Below is a small trained network, with its code and all its weights. Each question gives an input and a target symbol and asks what happens when units are switched off, that is, made to give their printed mean instead of their output.

import numpy as np


def w(rows, s, z=0):
    codes = np.array(rows[::2]) - 128.0
    scale = np.full(codes.shape[1], s)
    scale[-1] = z or s
    return codes * scale


def f(y):
    return np.maximum(y, 0)


def softmax(a):
    e = np.exp(a - a.max(-1, keepdims=True))
    return e / e.sum(-1, keepdims=True)


def log_softmax(a):
    a = a - a.max(-1, keepdims=True)
    return a - np.log(np.exp(a).sum(-1, keepdims=True))


def net(x, mask):
    ids = ['ΔΘαβγεζλμπψ'.index(c) for c in x.split()]
    T = len(ids)
    res = E[ids] + P[:T]
    r = res
    for j in range(2):
        rows = slice(3 * j, 3 * j + 3)
        q, k, v = (r @ M[0][rows].T for M in (Q, K, V))
        z = softmax(np.where(np.tri(T) > 0, q @ k.T / 3**0.5, -1e9)) @ v
        o = O[0][rows]
        res = res + np.where(mask[j], z, o[:, -1]) @ o[:, :-1]
    y = f(res @ A[0][:, :-1].T + A[0][:, -1])
    res = res + np.where(mask[2:6], y, B[0][:, -1]) @ B[0][:, :-1]
    return log_softmax(res[-1] @ U[:, :-1].T + U[:, -1])


Q, K, V, O, A, B = {}, {}, {}, {}, {}, {}
E = w([
[105,130,130,121,247,99,178],'Δ',
[178,204,149,95,115,117,161],'Θ',
[133,159,249,114,160,147,47],'α',
[139,89,189,151,98,72,180],'β',
[193,124,116,167,143,63,80],'γ',
[184,91,185,81,216,174,114],'ε',
[74,127,169,82,108,169,209],'ζ',
[55,197,176,154,202,69,117],'λ',
[102,132,181,54,196,95,90],'μ',
[48,107,123,213,117,217,54],'π',
[146,161,190,203,234,154,160],'ψ',
],0.012)
P = w([
[140,175,254,130,193,130,129],'0',
[128,162,212,125,184,134,127],'1',
[126,153,188,126,178,135,125],'2',
[121,140,174,125,166,132,122],'3',
[119,136,158,126,158,138,125],'4',
[118,137,148,130,147,137,127],'5',
[115,130,137,127,139,133,122],'6',
[122,130,134,129,126,137,125],'7',
[112,133,125,125,117,133,128],'8',
[119,128,124,130,104,131,138],'9',
[121,136,140,125,133,134,123],'10',
],0.0098)
Q[0] = w([
[127,116,82,135,72,145,129],'head 1',
[117,89,25,149,59,149,104],'head 1',
[107,73,2,145,91,178,100],'head 1',
[91,159,236,94,246,126,126],'head 2',
[92,101,202,128,192,126,112],'head 2',
[96,156,252,109,254,139,123],'head 2',
],0.012)
K[0] = w([
[157,150,191,105,141,108,149],'head 1',
[180,167,192,92,129,84,182],'head 1',
[184,159,183,98,110,58,172],'head 1',
[130,107,48,126,39,123,141],'head 2',
[145,138,30,107,36,124,143],'head 2',
[128,100,26,120,10,117,144],'head 2',
],0.013)
V[0] = w([
[196,90,60,111,209,91,215],'head 1',
[165,111,160,222,95,248,126],'head 1',
[182,61,155,21,128,153,76],'head 1',
[21,78,136,146,143,216,107],'head 2',
[118,3,173,195,118,30,128],'head 2',
[136,134,95,180,177,143,9],'head 2',
],0.0072)
O[0] = w([
[159,125,153,134,255,129,176,3],'head 1',
[164,98,83,189,48,204,138,204],'head 1',
[194,76,175,8,126,158,85,112],'head 1',
[28,62,159,118,191,183,128,138],'head 2',
[133,45,166,175,110,61,128,124],'head 2',
[124,113,76,147,226,130,29,121],'head 2',
],0.0077,0.0047)
A[0] = w([
[162,64,106,181,92,71,85,184],'neuron 1',
[157,134,149,55,186,60,178,22],'neuron 2',
[174,124,143,147,177,157,186,171],'neuron 3',
[151,163,2,153,128,159,38,252],'neuron 4',
],0.008,0.0019)
B[0] = w([
[196,62,116,169,144,26,55,209],'neuron 1',
[93,62,3,32,78,62,199,251],'neuron 2',
[203,87,91,182,160,172,208,191],'neuron 3',
[191,209,14,87,155,118,82,253],'neuron 4',
],0.0062,0.0041)
U = w([
[98,103,46,135,174,108,193,24],'Δ',
[181,226,82,98,72,137,153,212],'Θ',
[157,172,254,109,126,144,62,117],'α',
[136,57,154,165,62,75,145,210],'β',
[201,132,87,145,165,61,59,1],'γ',
[205,59,130,79,151,191,128,108],'ε',
[50,115,165,115,57,211,207,70],'ζ',
[58,214,154,158,155,51,125,69],'λ',
[90,108,120,34,124,95,92,140],'μ',
[70,104,87,154,155,191,71,214],'π',
[163,160,161,201,180,162,167,107],'ψ',
],0.008,0.0024)

Each question gives the input, a string of symbols that net reads in full, and the target symbol t.
The units are the heads (3 rows each of Q, K, V and O) and the neurons (one row each of A and B). Each row of codes is followed by its name. A weight is (code - 128) times the scale printed after its matrix; where a second scale follows, it is the last column's (O, A, B and U).
mask holds one flag per unit, heads first, then neurons. A switched-off unit (its flag False) gives its mean, the last column of its rows in O or B, instead of its output. The means were averaged over made-up inputs and are rounded, as every weight is.
A unit's drop is (log p(t) with every unit on - log p(t) with that unit switched off) / (log p(t) with every unit on - log p(t) with every unit switched off).
The circuit of an input: a set's keep is (log p(t) with only the set's units on - log p(t) with every unit switched off) / (log p(t) with every unit on - log p(t) with every unit switched off). Starting from all 6 units, units are removed one at a time, each time the one whose removal leaves the highest keep (on an exact tie, the one counted first), for as long as the keep stays at least 0.8.
units of the circuit, in order: the units of the circuit, biggest drop first
top k neurons: the k neurons with the biggest drops, biggest first
which heads matter: for each layer, one digit per head in row order, 1 if its drop is at least 0.15 and else 0, layers parted by /
drop when u is switched off: that unit's drop, to one decimal
input Θ ψ π λ β α γ Δ, target γ: which heads matter : 11
input β Θ Θ Δ ψ, target ψ: which heads matter : 10
input Θ β λ μ π β μ π π ε, target π: units of the circuit, in order : (head 2; head 1)
input ψ π β Δ μ Δ β γ λ, target γ: units of the circuit, in order : (head 2; neuron 1; head 1; neuron 4)
input π μ α Δ Θ γ α β γ μ α, target γ: top 2 neurons : (neuron 1; neuron 4)
input α Δ α λ Δ ζ π β Θ λ, target Θ: units of the circuit, in order : (head 1; head 2)
input Δ μ Δ Θ ψ, target ψ: top 3 neurons : (neuron 3; neuron 2; neuron 4)
input μ π ζ γ μ, target γ: units of the circuit, in order : (head 2; head 1; neuron 1; neuron 4)
input β Θ Θ μ π β λ μ, target β: top 2 neurons : (neuron 1; neuron 4)
input μ π γ μ μ α γ ψ μ, target γ: top neuron : (neuron 1)
input π β γ β Δ β λ, target β: top 2 neurons : (neuron 1; neuron 4)
input Δ ε Θ ε ψ ζ μ π ζ α Δ, target ζ: top 2 neurons : (neuron 1; neuron 4)
input Θ β Θ μ μ β β π Θ Θ α, target Θ: drop when head 2 is switched off : 0.6
input λ Θ μ, target μ: drop when head 1 is switched off : 1.4
input μ Δ π π μ β Θ π α, target π: drop when head 2 is switched off : 0.7
input π α μ ε ε μ, target π: top neuron : (neuron 2)
